Here is a tiny trained network, its code and every weight. The questions are about switching its units off for an input and a class, where a switched-off unit gives its printed mean instead of its output.

import numpy as np


def w(rows, s, z=0):
    codes = np.array(rows[::2]) - 128.0
    scale = np.full(codes.shape[1], s)
    scale[-1] = z or s
    return codes * scale


def norm(h):
    return h / np.sqrt((h * h).mean(-1, keepdims=True) + 1e-5)


def f(y):
    return y / 2 * (1 + np.tanh(0.7978845608 * (y + 0.044715 * y**3)))


def log_softmax(a):
    a = a - a.max(-1, keepdims=True)
    return a - np.log(np.exp(a).sum(-1, keepdims=True))


def net(x, mask):
    res = np.array(x, float).reshape(1, 5) / 4 @ E
    u = 0
    for l in range(3):
        y = f(norm(res) @ A[l][:, :-1].T + A[l][:, -1])
        res = res + np.where(mask[u : u + 12], y, B[l][:, -1]) @ B[l][:, :-1]
        u += 12
    return log_softmax(norm(res)[-1] @ U[:, :-1].T + U[:, -1])


A, B = {}, {}
E = w([
[227,196,228,199],'x0',
[216,8,137,90],'x1',
[40,132,254,114],'x2',
[135,130,133,124],'x3',
[150,164,168,25],'x4',
],0.0047)
A[0] = w([
[101,108,126,186,98],'0.n0',
[43,173,155,143,177],'0.n1',
[97,231,114,146,152],'0.n2',
[83,175,95,69,144],'0.n3',
[199,141,27,182,164],'0.n4',
[148,177,157,20,3],'0.n5',
[142,173,158,4,79],'0.n6',
[92,125,194,91,79],'0.n7',
[65,96,180,177,73],'0.n8',
[115,103,182,125,62],'0.n9',
[78,109,183,181,90],'0.n10',
[59,126,161,75,59],'0.n11',
],0.011,0.0023)
B[0] = w([
[254,117,94,149,150],'0.n0',
[163,115,77,175,224],'0.n1',
[137,96,154,156,218],'0.n2',
[71,97,138,171,180],'0.n3',
[104,194,111,42,255],'0.n4',
[204,126,30,171,181],'0.n5',
[146,79,24,185,211],'0.n6',
[149,170,64,80,183],'0.n7',
[145,187,73,51,183],'0.n8',
[59,180,101,106,151],'0.n9',
[190,143,65,31,185],'0.n10',
[159,166,163,121,181],'0.n11',
],0.0062,0.0047)
A[1] = w([
[181,192,28,29,46],'1.n0',
[193,213,181,189,129],'1.n1',
[203,65,120,106,57],'1.n2',
[71,198,127,211,68],'1.n3',
[88,193,123,162,109],'1.n4',
[140,176,58,171,161],'1.n5',
[161,40,80,49,128],'1.n6',
[2,53,66,127,174],'1.n7',
[210,64,41,129,155],'1.n8',
[170,170,148,98,4],'1.n9',
[179,70,152,68,154],'1.n10',
[144,172,80,102,108],'1.n11',
],0.0079,0.0026)
B[1] = w([
[83,170,78,178,255],'1.n0',
[162,56,105,95,188],'1.n1',
[61,123,131,102,153],'1.n2',
[73,107,165,116,144],'1.n3',
[75,127,196,98,140],'1.n4',
[78,118,154,144,203],'1.n5',
[114,133,185,124,201],'1.n6',
[247,78,128,109,187],'1.n7',
[106,194,105,190,229],'1.n8',
[150,121,102,137,135],'1.n9',
[2,101,142,169,162],'1.n10',
[137,109,84,168,177],'1.n11',
],0.0077,0.007)
A[2] = w([
[119,128,124,136,146],'2.n0',
[89,103,123,213,131],'2.n1',
[67,120,111,174,185],'2.n2',
[58,197,149,4,185],'2.n3',
[74,109,202,45,252],'2.n4',
[84,79,152,255,196],'2.n5',
[130,120,112,160,133],'2.n6',
[105,81,99,109,108],'2.n7',
[141,106,21,138,139],'2.n8',
[46,99,129,158,165],'2.n9',
[187,75,130,181,148],'2.n10',
[253,76,127,74,163],'2.n11',
],0.008,0.0024)
B[2] = w([
[132,117,163,109,139],'2.n0',
[80,135,178,156,186],'2.n1',
[129,193,198,80,200],'2.n2',
[99,215,64,88,147],'2.n3',
[23,210,138,105,141],'2.n4',
[4,19,218,123,212],'2.n5',
[139,90,141,128,155],'2.n6',
[172,90,110,158,138],'2.n7',
[158,165,226,168,254],'2.n8',
[161,113,254,116,172],'2.n9',
[100,35,157,192,166],'2.n10',
[191,101,80,148,177],'2.n11',
],0.0057,0.0056)
U = w([
[104,149,130,137,252],'0',
[95,151,126,183,148],'1',
[132,254,39,12,77],'2',
[57,96,235,56,62],'3',
[224,68,110,72,65],'4',
],0.0093,0.0038)

Each question gives the input, the list of numbers given to net, and the class t.
The units are the neurons (one row each of A and B). Each row of codes is followed by its name. A weight is (code - 128) times the scale printed after its matrix; where a second scale follows, it is the last column's (A, B and U).
mask holds one flag per neuron, layer by layer. A switched-off neuron (its flag False) gives its mean, the last column of its row in B, instead of its output. The means were averaged over made-up inputs and are rounded, as every weight is.
A unit's drop is (log p(t) with every unit on - log p(t) with that unit switched off) / (log p(t) with every unit on - log p(t) with every unit switched off).
The circuit of an input: a set's keep is (log p(t) with only the set's units on - log p(t) with every unit switched off) / (log p(t) with every unit on - log p(t) with every unit switched off). Starting from the 12 units with the biggest drops (on a tie, the unit counted first), units are removed one at a time, each time the one whose removal leaves the highest keep (on an exact tie, the one counted first), for as long as the keep stays at least 0.8.
units of the circuit, in order: the units of the circuit, biggest drop first
k most important neurons: the k neurons with the biggest drops, biggest first
top k neurons in layer l: the k neurons of layer l with the biggest drops, biggest first
input [3,-5,8,5,-6], class 2: 3 most important neurons	(0.n8, 0.n10, 0.n6)
input [4,-1,-3,3,-2], class 4: units of the circuit, in order	(1.n1, 1.n10)
input [1,0,-8,-1,0], class 2: units of the circuit, in order	(0.n4)
input [-7,-4,7,0,5], class 2: units of the circuit, in order	(0.n7, 2.n5)
input [6,6,-2,-5,-3], class 3: units of the circuit, in order	(1.n7, 1.n2, 2.n5)
input [5,-1,8,-4,-7], class 2: units of the circuit, in order	(0.n10, 0.n8)
input [-4,4,5,-8,8], class 0: 2 most important neurons	(0.n6, 0.n4)
input [-8,-7,2,6,-2], class 4: 4 most important neurons	(1.n7, 1.n0, 1.n8, 1.n10)
input [0,1,5,-7,8], class 1: 2 most important neurons	(0.n6, 0.n4)
input [-7,3,-4,3,3], class 4: 2 most important neurons	(1.n7, 0.n0)
input [7,2,-1,3,3], class 4: 2 most important neurons	(1.n0, 1.n1)
input [4,4,-3,2,-2], class 3: 3 most important neurons	(1.n10, 0.n8, 1.n7)
input [-8,2,6,4,-2], class 4: top 3 neurons in layer 0	(0.n4, 0.n3, 0.n1)
input [8,8,8,3,7], class 2: 2 most important neurons	(0.n7, 0.n9)
input [-8,-6,-7,-2,5], class 4: 3 most important neurons	(1.n7, 0.n3, 0.n8)
input [2,7,4,1,-5], class 3: top neuron in layer 1	(1.n10)
input [-3,3,5,6,8], class 1: 2 most important neurons	(0.n6, 0.n4)
input [5,8,5,-3,-4], class 3: 2 most important neurons	(1.n10, 0.n4)
input [-1,-4,-4,0,6], class 1: 2 most important neurons	(0.n5, 0.n6)
input [4,1,-1,-3,0], class 4: most important neuron	(1.n1)
input [-3,5,-4,2,3], class 3: top 2 neurons in layer 1	(1.n10, 1.n6)
input [-5,1,4,1,0], class 4: top 2 neurons in layer 1	(1.n7, 1.n8)
input [5,-2,6,5,-1], class 2: top 2 neurons in layer 0	(0.n8, 0.n7)
input [5,6,7,2,-4], class 2: top 2 neurons in layer 0	(0.n6, 0.n8)
input [8,-3,-5,2,-5], class 4: top 4 neurons in layer 1	(1.n1, 1.n8, 1.n0, 1.n10)
